Each row has a name. After each piece below comes the name of the row it's from, unless a question asks for something else. Each question is about the rows just above it.

[145 148 157 157 175  96 104 105 178 152 181 159 113 177 129 164 147 144
  90  87 143 114 139 116 156  87 166 130  86 138  78 153  79  77 120 108
 110 169 137 103 158  88 180 150 163 126 164  77 153 104 155  91  84 150
 132 129  82 117 157] -> D
[118 176 138 100 131 160 122 171 134 107 122 110 174 160 127 152  84 152
 133  78 176 147 148 116 174 174 137 143 164 175  91 158 145  87 111 179
 151 139 167  86 115 152 175 146 107 108 150 154 137 105 101  95 152 144
  90 125 181 101 169] -> U
[ 95 175 101 131 122 176  78 100  87 110 169 143 127 145 174 176 152 174
 122  90 147 133 152 181 179 125 148 137 151 115 138 160 139 111 145 107
 167 158 160 154  84 107 134 175 137 174  86 118 152 171  91 150 152 105
 164 117 144 108 101] -> Z
[100 138 175  95 105 152 134 152 176 171 176 174 144 116 122 118 107 143
 167 110 137 127 174 139 164 108 133 137 125 175  90  86 152 101 148 115
 179  84  87 145  78 131 151 145 160 154 107 174 181 158 111 101 122 147
  91 169 150 152 160] -> R
Which row holds these entries in another order? [174 154 167 137 137 150 144 171 115 122 152 181 148 107 158 143  95 169
 125 116  87 111 176 164 176 160  90 127 151 152 107 131 122 147 118 108
 100 160 139  78 145  84 101 138 110 133 175  91 174 145 175 105  86 134
 152 152 179 101 174] => R
Which row holds these entries in another order? [ 77  77  78  79  82  84  86  87  87  88  90  91  96 103 104 104 105 108
 110 113 114 116 117 120 126 129 129 130 132 137 138 139 143 144 145 147
 148 150 150 152 153 153 155 156 157 157 157 158 159 163 164 164 166 169
 175 177 178 180 181] => D
Put [160 107 152 174 176 181 101 118 143  87 179  91 108 174 144 160  78 138
 158 150  95 101 154 171 147 133 151 175 167 176 111 110 169 100 152  86
 137 148 105 115 152 164 131 152 116 139 175 174  84 122 122 146 125 134
  90 137 127 145 107] back in order: which row is it? => U
Which row holds these entries in another order? [169 101 181 125  90 144 152  95 101 105 137 154 150 108 107 146 175 152
 115  86 167 139 151 179 111  87 145 158  91 175 164 143 137 174 174 116
 148 147 176  78 133 152  84 152 127 160 174 110 122 107 134 171 122 160
 131 100 138 176 118] => U
[133 137 125 175  90  86 152 101 148 115 179  84  87 145  78 131 151 145
 160 154 107 174 181 158 111 101 122 147  91 169 150 152 160 100 138 175
  95 105 152 134 152 176 171 176 174 144 116 122 118 107 143 167 110 137
 127 174 139 164 108] is which row reordered? => R

[157  84 151  89  91  87 107] : J
[104 183 108 173 161 163 153] : L
[ 89 143 106 130 127 126 127] : C
[141 105 138 109 102 100 126] : Y
[104 183 108 173 102  93 126] : H
[130 127 126 127 105  89 143] : S
[ 89 151 157  83 107  87  91] : W
Put [ 89 143 130 127 126 127 105] back in order: which row is it? => S
Which row holds these entries in another order? [ 89 106 126 127 127 130 143] => C
Put [ 89 105 126 127 127 130 143] back in order: which row is it? => S
[153 163 161 173 108 183 104] is which row reordered? => L
Which row holds these entries in another order? [130 105 143  89 126 127 127] => S
Put [ 84  87  89  91 107 151 157] back in order: which row is it? => J
Put [107  87  91  89 151  84 157] back in order: which row is it? => J

[134 125 124  94 145 114 114 119 107] -> tavot
[126 116 121  96 150 123 105 113 124] -> kapor
[134 119 125 107 145 114  94 113 124] -> kegut
[134 119 125 107 178 131 115 127 125] -> rav
[123 120 126 105 113 124  96 116 150] -> Mib
[125  92 127 133 145 123 124 119 132] -> giveb
Which row holds these entries in another order? [105 116 113 150 126 124  96 121 123] => kapor
[132 119 124 123 145 133 127  92 125] is which row reordered? => giveb
[124 134 119 125 107 145 114  94 113] is which row reordered? => kegut
Which row holds these entries in another order? [ 96 113 126 124 116 123 105 121 150] => kapor

[126 134 137 132  93] = foduk
[ 80 119 143 118 103] = Pivuv
[ 99 118  89 144  98] = mep
[144  89 100 118  98] = rin
[ 89  99 117 143 124] = gegip
Which row holds these entries in another order? [ 98 144  89 118  99] => mep
[ 89 144  98  99 118] is which row reordered? => mep
Put [144  98  89 100 118] back in order: which row is it? => rin
Put [ 89  98  99 118 144] back in order: which row is it? => mep

[108 137 150 134 110 135 123 132 138 114 145 147 154 118 137 109 164 151
 109 144 112 107 111 131 136 145 108 144 134 143 129 138 152 134 122] : Nunes
[118 154 152 134 144 132 108 145 151 123 109 143 144 164 137 136 137 122
 111 138 109 129 112 145 134 135 148 107 114 138 110 131 150 108 134] : feg
[142 126 144 125 129 123  98 138 146 144 141 157 151 132 107 126 147 128
 125 152 126 125 102 122 127  99 149  97 149 126 143 154 123 128 127] : tozo
[136 132 112 108 137 143 145 118 109 150 137 135 134 144 152 134 154 111
 108 145 109 122 138 164 145 151 131 134 114 129 147 110 123 107 138] : Bip
[ 89 135 149 126  95 125 110 127 131 125 140 149 142 103 127 121 162 143
  88 144  93 116 122 122 124 131 121 137 127 140 126 126 150 129 109] : dom
[125 127 144 141 125 146 125 126 126 107 132 138 154 129 128  97 157 149
 123 143 123  98 102 127 147 151  99 152 126 144 128 148 142 126 122] : sos
[109 132 122 137 145 135 110 138 131 145 136 107 134 144 150 164 123 151
 152 114 154 137 144 134 129 108 143 112 134 147 109 138 118 111 108] is which row reordered? => Nunes
Which row holds these entries in another order? [122 125 127 144 141 125 146 125 126 126 107 132 138 154 129 128  97 157
 149 123 143 123  98 102 127 147 151  99 152 126 144 128 148 142 126] => sos
Which row holds these entries in another order? [122 134 152 138 129 143 134 144 108 145 136 131 111 107 112 144 109 151
 164 109 137 118 154 147 145 114 138 132 123 135 110 134 150 137 108] => Nunes
Which row holds these entries in another order? [122 122 124 131 121 137 127 140 126 126 150 129 109  89 135 149 126  95
 125 110 127 131 125 140 149 142 103 127 121 162 143  88 144  93 116] => dom
Put [164 151 109 144 112 107 111 131 136 145 108 144 134 143 129 138 152 134
 122 108 137 150 134 110 135 123 132 138 114 145 147 154 118 137 109] back in order: which row is it? => Nunes

[155 138 104 150 150 104] -> vut
[155 150 103 150 104 138] -> novi
[155 150 138 150 103 105] -> Dilo
[150 103 150 104 138 155] is which row reordered? => novi
[138 155 150 103 150 104] is which row reordered? => novi

[156  82 104 111 150 105] : Liti
[127 128  81 133 142 134] : sop
[124 166  73  98 181  99] : lukom
[112 130 181 157  74 153] : vetan
[ 94 179 108  90 162 111] : bipeg
[178  94  90 111 162 108] : vik
[ 81 128 127 142 134 134] : zuv
Put [ 81 127 134 142 134 128] back in order: which row is it? => zuv
Put [108 162 111  90  94 178] back in order: which row is it? => vik

[133 125 116 111 110 116 128 110 108 161 114 157 164 116 132 109 141 103
 151 127 125 122 138 121 122 115 130 113 123 114 146 108 131 128 104 143
 115] : tugo
[122 136 128 112 105 107 126 105 124 103 127 145 156 171 149 107 113  79
 151 103 124 144 154 115  96 113 141 115 118 115  95  91 129 148 128 106
 124] : loru
[108 148 122 107 126 135 106 150 141 126 127 127 118 120 130 125 126 117
 107 144 121 113 114 125 115 120 117 119 142 129 151 107 143 140 115 141
 117] : kep
[133 127 116 122 106 104 123 106 132 136 135 117 133 118 147 117 152 123
 151 116 145 117  98 129 145 128 153 113 128 117 102 108 129 137 118 106
 123] : Vifib
[127 114 108 107 127 108 151 149 118 144 115 125 140 125 119 121 142 126
 116 117 119 130 125 142 108 129 116 119 140 114 107 128 129 135 147 143
 119] : Zusu
[133 125 116 111 110 116 128 110 108 161 114 157 164 116 132 112 141 103
 151 127 125 122 138 121 122 115 130 113 123 114 146 108 131 128 104 143
 115] : Venup
[129 127 117 124 104 101 123 104 135 128 138 108 127 119 151 118 153 126
 151 112 148 117  92 130 148 130 155 113 128 118  90 108 129 140 121 140
 126] : movuf
[115 142 108 144 108 151 107 114 129 125 127 142 130 127 119 125 118 108
 119 119 107 116 140 140 114 143 147 116 126 119 149 121 135 117 124 129
 128] : relas
[148 118 155 140 130 118 124 151 129 126 128 130 112 138 121 151 108 119
 128 113 108 127 153 135 127 140 104 100 126 117 104  90 123  92 117 148
 129] : nupo
[ 98 102 104 106 106 106 108 113 116 116 117 117 117 117 118 118 122 123
 123 123 127 128 128 129 129 132 133 133 135 136 137 145 145 147 151 152
 153] is which row reordered? => Vifib
[128 115 142 108 144 108 151 107 114 129 125 127 142 130 127 119 125 118
 108 119 119 107 116 140 140 114 143 147 116 126 119 149 121 135 117 124
 129] is which row reordered? => relas
[129 148 117  92 123  90 104 117 126 100 104 140 127 135 153 127 108 113
 128 119 108 151 121 138 112 130 128 126 129 151 124 118 130 140 155 118
 148] is which row reordered? => nupo
Which row holds these entries in another order? [107 107 108 108 108 114 114 115 116 116 117 118 119 119 119 119 121 124
 125 125 126 127 127 128 129 129 130 135 140 140 142 142 143 144 147 149
 151] => relas
Put [126 140 121 140 129 108  90 118 128 113 155 130 148 130  92 117 148 112
 151 126 153 118 151 119 127 108 138 128 135 104 123 101 104 124 117 127
 129] back in order: which row is it? => movuf
Which row holds these entries in another order? [103 104 108 108 109 110 110 111 113 114 114 115 115 116 116 116 121 122
 122 123 125 125 127 128 128 130 131 132 133 138 141 143 146 151 157 161
 164] => tugo
Put [117 116 142 129 125 107 125 142 119 114 140 115 108 144 116 128 119 125
 119 127 129 107 118 121 114 140 108 127 149 126 119 130 147 143 135 108
 151] back in order: which row is it? => Zusu

[115 144 108 126 108  88  92 141 140 126 120 129 154 121 116] : vad
[143 106 151 126 145 173 170 116 119 131 136 126  97 137 135] : vageg
[145 126 117 127 143 111 114 121 174 170  66 175 163 159 108] : zuri
[ 88 127 129 120 116 108 108 141 144 154  92 121 140 115 126] : laf
[121 116 115 144 108 126 108  88  92 141 140 126 120 129 154] is which row reordered? => vad
[154  92 121 140 115 126  88 127 129 120 116 108 108 141 144] is which row reordered? => laf
Put [154 121 116 115 144 108 126 108  88  92 141 140 126 120 129] back in order: which row is it? => vad
Which row holds these entries in another order? [136  97 126 126 170 116 106 131 135 119 145 173 151 137 143] => vageg
Put [ 88  92 108 108 115 116 120 121 126 127 129 140 141 144 154] back in order: which row is it? => laf

[124 121 100 161]  bik
[115  94 142 156]  Zun
[156 117  94 142]  Soz
[142 116  94 156]  Zani
Which row holds these entries in another order? [142  94 117 156] => Soz
Which row holds these entries in another order? [156 142  94 115] => Zun
Put [161 100 121 124] back in order: which row is it? => bik
[117  94 156 142] is which row reordered? => Soz
Put [ 94 156 142 116] back in order: which row is it? => Zani
Which row holds these entries in another order? [161 124 121 100] => bik
Put [156  94 116 142] back in order: which row is it? => Zani

[171 161  94 130 170 101 168 107  87]  vapi
[170 130 168 171 107  94 101  87 161]  panu
[170 101 130  87  94 168 170 107 161]  Reb
Put [101  87 107 161 130 170 170  94 168] back in order: which row is it? => Reb
Put [101  87 170 161 168  94 170 130 107] back in order: which row is it? => Reb
Which row holds these entries in another order? [ 87  94 101 107 130 161 168 170 170] => Reb
Put [161 170 101 130  87  94 168 170 107] back in order: which row is it? => Reb
Which row holds these entries in another order? [130  87  94 168 170 107 161 170 101] => Reb

[117 148 159  89] : fova
[109 180 144 103] : pidit
[154  83 138 143] : tobug
[185 111 135  96] : fave
[109 143 159 107] : muz
[185 129 135  96] : kopo
[109 160 143 107] : Sef
[180 103 109 144] is which row reordered? => pidit
Put [143 107 109 160] back in order: which row is it? => Sef
[107 159 143 109] is which row reordered? => muz
Which row holds these entries in another order? [ 96 129 135 185] => kopo

[142 145 150 107 138 120 137] -> noka
[ 96  97 133 103 151 158 133] -> kek
[135 131 142  98 120 156 142] -> somiv
[143 141 117 147 140 123 115] -> noto
[ 86  88 134 111 149 150 111] -> bib
[145 142 137 107 120 150 137] -> Tor
[105 106 135 115 137 145 136] -> tik
[142 107 149 137 144 120 137] -> zimus
[120 137 142 144 107 150 137] -> Bos
[ 97 158 133 103  96 133 152] -> fod
[140 115 123 117 143 141 146] -> Mopab
Put [103 151 158 133  96  97 133] back in order: which row is it? => kek
[137 150 120 107 137 142 145] is which row reordered? => Tor
Put [133 103  97 133 152  96 158] back in order: which row is it? => fod
[107 120 137 137 142 145 150] is which row reordered? => Tor
[115 117 123 140 141 143 147] is which row reordered? => noto
Put [137 120 144 137 149 107 142] back in order: which row is it? => zimus
Put [150 137 120 137 142 144 107] back in order: which row is it? => Bos

[163 140 154 119]  Dem
[135 158 157 112]  kaze
[161 161 148 113]  Nafu
[105 109  77 158]  felu
[150 123 112 144]  gofop
[160 148 161 113]  Buvob
[113 160 148 161] is which row reordered? => Buvob
Put [113 161 161 148] back in order: which row is it? => Nafu
[161 113 160 148] is which row reordered? => Buvob

[104 140 116 177 145 124 102 106 108 108 115 132 180 112 129 127 148 154
  97 127 111 137 111 118  99 151  98 123 119 185 139 129 153 153 131 149
 100 130 144 130 160 181 100 166 112 124 135 107 178 122 125] : vemin
[155 144  93 108 126 135 150 137 124 136 138 139 111 147  99 150 119 142
 153 139 158 129 124 125 126 151 124 112 142 102 125 131 126 118  97 142
 142 155 146 112 117 115 105 113 143  86 133 128 121 117 149] : botaf
[148 151 134 130 127 151 136 145 105 147 155 153 109 146 113 124 128 125
 142 133 156 103 125 127 131 151 106 112 155 108 131 130 153  97 127 141
 134 130 133 108 131 126  98 135 154 128 117 141 131 129 164] : tuz
[120  90 128  90 126 113 158 127 150 116 101 127 111 113 134 123  93  96
 136 131 127 135 128 128 151 151 162 117 138  98 110 123 140 140 110 104
 127 143 111 118 114 115 158 106 143 159 121 122 104 119 110] : Zez
[146 105 109 134 156 127 112 131 117 105 130 127 145 131  97 154 147 133
 135  98 141 127 148 128 130 136 126 129 151 103 131 113 108 151 133 142
 131 155 134 125 130 164 124 155 125 153 153 108 141 151 128] : sover
[110 104 127 143 111 118 114 115 158 106 143 159 121 122 104 119 110 120
  90 128  90 126 113 158 127 150 116 101 127 111 113 134 123  93  96 136
 131 127 135 128 128 151 151 162 117 138  98 110 123 140 140] is which row reordered? => Zez
[151 113 133 103 108 125 131 164 127 127 141 135 129 117 105 125 153 146
 142 106 155 128  98 130 136 112 148 151 131 156 153 141 127 131 145 109
 151 133 124  97 131 134 126 130 128 108 130 154 155 134 147] is which row reordered? => tuz

[128 137 144 134] : Suf
[134 128 126 126] : Vot
[143 128 137 134] : rized
[127 152 129 119] : berut
[116 129 155 138] : Vob
[152 119 129 128] : loda
[130 123 152 152] : daz
[129 128 128 133] : kitod
[128 144 134 137] is which row reordered? => Suf
Which row holds these entries in another order? [128 129 119 152] => loda
Put [128 137 134 143] back in order: which row is it? => rized
[128 134 137 144] is which row reordered? => Suf

[142 121 131 126 142 126 152 139]  Lupez
[151 142 127 131 139 142 126 121]  lorob
[142 127 131 152 142 125 139 121]  sotu
[124 127 135 103 118 154 149 115]  duka
[127 131 111 121 129 136 121 141]  Kepur
[136 154 122 115 110 137 126 121]  lak
[120 142 137 136 112 165 129 119]  doku
[127 121 126 142 152 142 139 131]  Piret
[129 165 119 142 137 112 136 119]  Meb
[112 119 119 129 136 137 142 165] is which row reordered? => Meb
Put [131 121 152 139 126 142 142 127] back in order: which row is it? => Piret
Put [131 139 142 152 142 126 121 127] back in order: which row is it? => Piret
Which row holds these entries in another order? [121 126 127 131 139 142 142 152] => Piret
[112 119 120 129 136 137 142 165] is which row reordered? => doku

[175 133 132 111 118] : nin
[132 133 120 175 111] : Guvuk
[132 119 175 111 133] : tak
Put [118 111 132 133 175] back in order: which row is it? => nin
Put [111 133 132 175 118] back in order: which row is it? => nin
Put [111 175 120 133 132] back in order: which row is it? => Guvuk
Which row holds these entries in another order? [111 120 132 133 175] => Guvuk
Put [133 111 175 119 132] back in order: which row is it? => tak
Put [133 118 175 111 132] back in order: which row is it? => nin

[ 72 186  71 170 186  75  69 185 184 179 181 182]  regi
[169 163 184 183  75  80 181 181 182  77 179  76]  gef
[ 75 182  69  71  72 185 187 181 184 186 170 179]  kav
[169 163 179 184 181 181  80  76  77  75 182 183] is which row reordered? => gef
[ 69  71  72  75 170 179 181 182 184 185 186 187] is which row reordered? => kav
[ 76 179  77 182 181 181  80  75 183 184 163 169] is which row reordered? => gef
[ 69  71  72  75 170 179 181 182 184 185 186 186] is which row reordered? => regi
[182 181 179 184 185  69  75 186 170  71 186  72] is which row reordered? => regi
Which row holds these entries in another order? [ 75 181 181 182  76 184 163 169  80 183  77 179] => gef

[135 137  85  71 146 112 165  83 159] : fepa
[124 118 176 187 109 145  92 174  97] : kiru
[124 119 174 184 110 144  93 172  99] : viv
[119 110 186 172 126 144 177  95  99] : nel
[174 188 176 145 118  92  97 109 124] : Rogo
[126 119 177 186 109 144  95 171 101] : gabal
[126 119 177 186 109 144  95 172  99] : zage
Which row holds these entries in another order? [ 97 174 145 187 176 118 124 109  92] => kiru
Which row holds these entries in another order? [ 99 172  95 144 109 186 177 119 126] => zage
Which row holds these entries in another order? [124 174 188 176 145 118  92  97 109] => Rogo
[172 124 110 174  93 184  99 119 144] is which row reordered? => viv
Put [124 109  97  92 118 145 176 188 174] back in order: which row is it? => Rogo

[140 102 153 112 145 130 152 112 113 139 131 147 104 160  87 154 103 136] -> Kise
[126 124 136 116 139 153 143 121 119 139 117 122 135 127 135 139 140 148] -> taf
[145 139 140 112 152 147 103 102 136 131 114 153 160 112 154 104  87 130] -> Zut
[124 139 136 140 135 119 117 122 139 140 143 116 148 126 127 121 135 153] -> Lozip
Which row holds these entries in another order? [148 140 139 135 127 135 122 117 139 119 121 143 153 139 116 136 124 126] => taf
[ 87 102 103 104 112 112 113 130 131 136 139 140 145 147 152 153 154 160] is which row reordered? => Kise
Put [139 140 148 126 124 136 116 139 153 143 121 119 139 117 122 135 127 135] back in order: which row is it? => taf
Which row holds these entries in another order? [136 103 154  87 160 104 147 131 139 113 112 152 130 145 112 153 102 140] => Kise

